Below is a small trained network, with its code and all its weights. Each question gives an input and a class and asks what happens when units are switched off, that is, made to give their printed mean instead of their output.

import numpy as np


def w(rows, s, z=0):
    codes = np.array(rows[::2]) - 128.0
    scale = np.full(codes.shape[1], s)
    scale[-1] = z or s
    return codes * scale


def f(y):
    return np.maximum(y, 0)


def log_softmax(a):
    a = a - a.max(-1, keepdims=True)
    return a - np.log(np.exp(a).sum(-1, keepdims=True))


def net(x, mask):
    res = np.array(x, float).reshape(1, 7) / 4 @ E
    y = f(res @ A[0][:, :-1].T + A[0][:, -1])
    res = res + np.where(mask, y, B[0][:, -1]) @ B[0][:, :-1]
    return log_softmax(res[-1] @ U[:, :-1].T + U[:, -1])


A, B = {}, {}
E = w([
[254,235,132,120],'x0',
[211,49,167,135],'x1',
[42,156,134,47],'x2',
[46,210,58,116],'x3',
[102,183,232,228],'x4',
[164,164,170,169],'x5',
[159,121,216,36],'x6',
],0.0049)
A[0] = w([
[237,176,209,252,29],'N1',
[91,86,125,156,70],'N2',
[215,79,157,89,45],'N3',
[227,84,135,71,30],'N4',
[85,185,12,127,89],'N5',
[95,159,83,129,162],'N6',
[141,125,129,113,42],'N7',
[33,77,184,155,6],'N8',
[117,217,246,47,55],'N9',
],0.016,0.0016)
B[0] = w([
[150,198,139,254,254],'N1',
[96,100,130,150,170],'N2',
[194,72,110,124,208],'N3',
[188,58,126,108,212],'N4',
[130,158,32,119,228],'N5',
[121,137,79,113,183],'N6',
[125,115,130,125,136],'N7',
[41,92,156,147,207],'N8',
[143,184,203,59,221],'N9',
],0.04,0.0097)
U = w([
[160,194,167,253,90],'0',
[211,32,144,136,119],'1',
[29,64,186,149,107],'2',
[102,163,52,102,79],'3',
[125,118,82,158,252],'4',
[141,199,224,52,128],'5',
],0.0055,0.0037)

Each question gives the input, the list of numbers given to net, and the class t.
The units are the neurons (one row each of A and B). Each row of codes is followed by its name. A weight is (code - 128) times the scale printed after its matrix; where a second scale follows, it is the last column's (A, B and U).
mask holds one flag per neuron, in row order. A switched-off neuron (its flag False) gives its mean, the last column of its row in B, instead of its output. The means were averaged over made-up inputs and are rounded, as every weight is.
A unit's drop is (log p(t) with every unit on - log p(t) with that unit switched off) / (log p(t) with every unit on - log p(t) with every unit switched off).
The circuit of an input: a set's keep is (log p(t) with only the set's units on - log p(t) with every unit switched off) / (log p(t) with every unit on - log p(t) with every unit switched off). Starting from all 9 units, units are removed one at a time, each time the one whose removal leaves the highest keep (on an exact tie, the one counted first), for as long as the keep stays at least 0.8.
circuit, biggest first: the units of the circuit, biggest drop first
most important unit: the unit with the biggest drop
top k neurons: the k neurons with the biggest drops, biggest first
drop of u: that unit's drop, to one decimal
input [-2,-8,2,-8,1,2,6], class 5: circuit, biggest first => (N9)
input [-3,3,-3,6,8,-4,5], class 2: top 3 neurons => (N8 N1 N5)
input [-5,-5,7,-3,-6,2,0], class 3: circuit, biggest first => (N5 N1)
input [-2,-1,-4,-3,-1,-4,-6], class 3: top 2 neurons => (N1 N4)
input [5,-3,0,4,5,-5,-1], class 3: circuit, biggest first => (N5 N1)
input [5,1,2,-5,2,-6,-1], class 1: circuit, biggest first => (N4 N3)
input [-5,-8,-5,-3,-6,-2,-2], class 3: circuit, biggest first => (N1 N5)
input [-3,1,1,-1,4,1,3], class 2: top 3 neurons => (N8 N1 N5)
input [-4,1,-3,7,-2,-8,7], class 3: circuit, biggest first => (N1 N4)
input [-3,-8,1,2,3,-1,4], class 5: top 2 neurons => (N9 N1)
input [-3,-3,-4,-7,-7,4,-8], class 1: top 4 neurons => (N1 N8 N5 N6)
input [3,-5,-3,-5,-8,-6,-7], class 3: top 2 neurons => (N5 N1)
input [0,4,0,5,4,-2,2], class 5: top 2 neurons => (N1 N5)
input [8,-3,0,-1,-8,-8,-6], class 3: most important unit => N5
input [7,1,-1,-8,-8,8,-2], class 1: drop of N3 => 1.1
input [7,-8,0,6,7,-3,2], class 5: drop of N9 => 1.8
input [0,0,4,8,-5,6,8], class 5: drop of N9 => 0.5
input [-8,-5,5,4,0,-8,7], class 2: drop of N8 => 1.9
